Below is a small trained network, with its code and all its weights. Each question gives an input and a target symbol and asks what happens when units are switched off, that is, made to give their printed mean instead of their output.

import numpy as np


def w(rows, s, z=0):
    codes = np.array(rows[::2]) - 128.0
    scale = np.full(codes.shape[1], s)
    scale[-1] = z or s
    return codes * scale


def f(y):
    return y / 2 * (1 + np.tanh(0.7978845608 * (y + 0.044715 * y**3)))


def softmax(a):
    e = np.exp(a - a.max(-1, keepdims=True))
    return e / e.sum(-1, keepdims=True)


def log_softmax(a):
    a = a - a.max(-1, keepdims=True)
    return a - np.log(np.exp(a).sum(-1, keepdims=True))


def net(x, mask):
    ids = ['ΔΛΣαβγεζηθμξπφψω'.index(c) for c in x.split()]
    T = len(ids)
    res = E[ids] + P[:T]
    u = 0
    for l in range(2):
        r = res
        for j in range(2):
            rows = slice(4 * j, 4 * j + 4)
            q, k, v = (r @ M[l][rows].T for M in (Q, K, V))
            z = softmax(np.where(np.tri(T) > 0, q @ k.T / 4**0.5, -1e9)) @ v
            o = O[l][rows]
            res = res + np.where(mask[u + j], z, o[:, -1]) @ o[:, :-1]
        u += 2
        y = f(res @ A[l][:, :-1].T + A[l][:, -1])
        res = res + np.where(mask[u : u + 4], y, B[l][:, -1]) @ B[l][:, :-1]
        u += 4
    return log_softmax(res[-1] @ U[:, :-1].T + U[:, -1])


Q, K, V, O, A, B = {}, {}, {}, {}, {}, {}
E = w([
[171,167,133,112,152],'Δ',
[96,92,177,92,92],'Λ',
[164,164,104,111,147],'Σ',
[164,148,117,113,170],'α',
[204,151,132,123,120],'β',
[88,144,162,109,147],'γ',
[182,207,129,119,93],'ε',
[94,87,151,204,137],'ζ',
[191,161,126,118,125],'η',
[180,172,124,115,122],'θ',
[159,172,113,99,152],'μ',
[102,87,201,12,62],'ξ',
[184,146,70,153,149],'π',
[70,29,151,162,79],'φ',
[218,83,50,157,235],'ψ',
[119,9,14,92,131],'ω',
],0.012)
P = w([
[212,124,239,48,254],'0',
[191,142,177,51,205],'1',
[167,151,146,77,173],'2',
[137,161,108,70,156],'3',
[123,162,84,69,150],'4',
[108,164,57,74,144],'5',
[115,153,49,78,134],'6',
[110,143,35,76,147],'7',
[118,121,33,82,148],'8',
[119,99,25,69,148],'9',
[138,82,29,69,130],'10',
],0.0075)
Q[0] = w([
[186,63,39,172,184],'L0H0',
[70,36,131,140,195],'L0H0',
[254,93,108,190,185],'L0H0',
[37,103,113,37,96],'L0H0',
[192,95,181,205,171],'L0H1',
[174,170,64,115,99],'L0H1',
[87,77,153,123,211],'L0H1',
[57,174,120,178,74],'L0H1',
],0.0092)
K[0] = w([
[174,114,18,148,168],'L0H0',
[63,75,118,136,172],'L0H0',
[253,89,90,151,191],'L0H0',
[58,139,95,112,86],'L0H0',
[184,134,163,123,186],'L0H1',
[141,176,117,150,92],'L0H1',
[132,97,114,101,182],'L0H1',
[153,147,189,113,74],'L0H1',
],0.011)
V[0] = w([
[220,83,1,100,163],'L0H0',
[141,35,115,174,149],'L0H0',
[204,132,63,172,122],'L0H0',
[215,180,121,125,170],'L0H0',
[86,120,158,37,100],'L0H1',
[234,28,96,133,138],'L0H1',
[54,248,111,192,73],'L0H1',
[103,95,100,177,79],'L0H1',
],0.0062)
O[0] = w([
[87,181,197,2,175,246],'L0H0',
[144,196,58,128,167,160],'L0H0',
[82,157,106,24,230,158],'L0H0',
[45,143,47,33,180,158],'L0H0',
[206,178,173,41,102,129],'L0H1',
[55,154,128,174,26,199],'L0H1',
[172,80,108,117,213,36],'L0H1',
[124,172,104,166,213,105],'L0H1',
],0.0057,0.011)
A[0] = w([
[240,127,108,123,228,232],'L0N0',
[165,202,204,60,199,49],'L0N1',
[109,255,201,93,247,50],'L0N2',
[227,40,187,155,187,255],'L0N3',
],0.006,0.0047)
B[0] = w([
[125,148,58,164,140,189],'L0N0',
[177,183,98,199,79,197],'L0N1',
[166,122,106,147,39,254],'L0N2',
[159,138,2,139,125,105],'L0N3',
],0.011,0.0039)
Q[1] = w([
[75,178,120,91,47],'L1H0',
[2,73,153,4,84],'L1H0',
[25,11,175,131,160],'L1H0',
[48,119,112,199,197],'L1H0',
[41,8,166,83,203],'L1H1',
[31,36,124,184,200],'L1H1',
[66,209,100,57,173],'L1H1',
[188,158,51,120,160],'L1H1',
],0.0082)
K[1] = w([
[110,164,73,134,193],'L1H0',
[104,86,23,74,214],'L1H0',
[82,69,89,123,108],'L1H0',
[124,96,86,150,125],'L1H0',
[149,156,168,117,2],'L1H1',
[121,101,235,98,79],'L1H1',
[116,208,120,103,152],'L1H1',
[41,140,71,31,131],'L1H1',
],0.0092)
V[1] = w([
[137,151,68,117,255],'L1H0',
[160,134,131,122,148],'L1H0',
[189,4,178,56,192],'L1H0',
[115,154,228,145,147],'L1H0',
[138,46,75,113,124],'L1H1',
[41,159,111,145,146],'L1H1',
[147,216,190,153,142],'L1H1',
[149,80,106,141,57],'L1H1',
],0.007)
O[1] = w([
[98,193,178,182,169,178],'L1H0',
[147,180,146,94,102,117],'L1H0',
[43,201,92,141,2,19],'L1H0',
[109,143,99,60,122,3],'L1H0',
[124,126,93,186,93,109],'L1H1',
[131,95,112,207,195,157],'L1H1',
[183,143,174,160,96,120],'L1H1',
[110,63,166,146,88,128],'L1H1',
],0.0068,0.0054)
A[1] = w([
[88,177,116,151,195,3],'L1N0',
[148,127,226,203,125,23],'L1N1',
[96,70,104,172,139,210],'L1N2',
[100,180,181,248,63,99],'L1N3',
],0.012,0.0044)
B[1] = w([
[139,3,157,66,156,248],'L1N0',
[163,224,243,79,210,173],'L1N1',
[121,50,199,201,165,152],'L1N2',
[36,158,44,2,205,190],'L1N3',
],0.0079,0.0014)
U = w([
[156,53,152,71,78,43],'Δ',
[114,148,218,143,182,75],'Λ',
[35,182,84,26,166,183],'Σ',
[129,92,174,132,117,107],'α',
[119,129,119,119,115,6],'β',
[141,74,105,102,169,66],'γ',
[124,111,118,113,110,11],'ε',
[126,74,92,143,50,85],'ζ',
[114,117,135,138,114,62],'η',
[112,115,121,127,109,36],'θ',
[119,111,132,128,112,57],'μ',
[118,116,120,133,108,28],'ξ',
[97,72,119,185,165,122],'π',
[207,254,54,168,95,255],'φ',
[101,26,129,193,80,177],'ψ',
[119,112,134,121,115,32],'ω',
],0.0098,0.0069)

Each question gives the input, a string of symbols that net reads in full, and the target symbol t.
The units are the heads (4 rows each of Q, K, V and O) and the neurons (one row each of A and B). Each row of codes is followed by its name. A weight is (code - 128) times the scale printed after its matrix; where a second scale follows, it is the last column's (O, A, B and U).
mask holds one flag per unit, layer by layer, with each layer's heads first. A switched-off unit (its flag False) gives its mean, the last column of its rows in O or B, instead of its output. The means were averaged over made-up inputs and are rounded, as every weight is.
A unit's drop is (log p(t) with every unit on - log p(t) with that unit switched off) / (log p(t) with every unit on - log p(t) with every unit switched off).
The circuit of an input: a set's keep is (log p(t) with only the set's units on - log p(t) with every unit switched off) / (log p(t) with every unit on - log p(t) with every unit switched off). Starting from all 12 units, units are removed one at a time, each time the one whose removal leaves the highest keep (on an exact tie, the one counted first), for as long as the keep stays at least 0.8.
circuit, biggest first: the units of the circuit, biggest drop first
k most important neurons: the k neurons with the biggest drops, biggest first
k most important neurons of layer l: the k neurons of layer l with the biggest drops, biggest first
drop of u: that unit's drop, to one decimal
input ψ Λ ω ψ π Λ, target Λ: 2 most important neurons of layer 1 -> (L1N1; L1N2)
input β ω ε Σ ω η φ ψ Δ ψ ξ, target Λ: 3 most important neurons -> (L0N0; L1N1; L0N1)
input ψ ω ω π ξ α, target φ: 3 most important neurons -> (L0N2; L0N1; L1N0)
input ψ ψ φ, target Λ: circuit, biggest first -> (L1N1; L1H0; L0N0)
input ξ π φ ζ, target ψ: circuit, biggest first -> (L0H0)
input ω ξ ψ ψ ξ, target Λ: circuit, biggest first -> (L0H0; L1N1; L1H0)
input ω ψ θ ζ ω ω Σ π Σ ω φ, target Σ: 3 most important neurons -> (L0N2; L1N3; L0N1)
input ψ ξ ψ Λ φ μ π ψ, target γ: 2 most important neurons of layer 0 -> (L0N0; L0N1)
input π θ ψ ω Σ π ω π ψ ψ, target γ: circuit, biggest first -> (L1N0; L1H0; L0N0; L0N1)
input ξ η ω π α α η ψ η γ, target Λ: 2 most important neurons -> (L0N0; L1N1)
input ψ α Λ β ξ, target Δ: circuit, biggest first -> (L0H1; L0H0; L0N1)
input ξ Λ ω Λ Λ γ ω ψ θ ψ ζ, target Λ: circuit, biggest first -> (L1H0; L0N0; L0H0)
input φ γ ω π ω π ω ω ω ω μ, target φ: circuit, biggest first -> (L0H0; L0N2; L0N1; L0H1)
input ψ ψ β π ω β φ, target Σ: circuit, biggest first -> (L1N3; L1H0)
input ω μ η Σ φ, target ψ: most important neuron of layer 0 -> (L0N3)
input β ε π ψ φ ζ, target Λ: 2 most important neurons of layer 0 -> (L0N0; L0N1)
input ω Λ θ η α φ, target ψ: 2 most important neurons of layer 0 -> (L0N1; L0N3)
input Σ ω ω ξ Λ ω ζ, target Σ: 3 most important neurons of layer 0 -> (L0N2; L0N1; L0N0)
input π Σ ω ω Λ π ψ ω ξ μ, target φ: 4 most important neurons -> (L0N2; L0N1; L1N3; L1N2)
input Δ Λ Σ ζ, target ψ: most important neuron of layer 1 -> (L1N2)
input ψ ω Λ ξ ψ π α ψ γ, target Λ: 3 most important neurons of layer 0 -> (L0N0; L0N2; L0N1)
input ω Λ ψ π Λ, target Λ: 3 most important neurons -> (L1N1; L0N0; L0N1)
input Σ ω π η ω ω ψ ψ φ, target Λ: 3 most important neurons -> (L0N0; L1N1; L1N2)
input θ Σ ψ ξ φ ω ψ α, target φ: drop of L0N1 -> 0.7
input β Λ α π ω ζ, target Σ: drop of L1H0 -> 1.7
input α ξ ξ, target Δ: drop of L1H0 -> 0.2
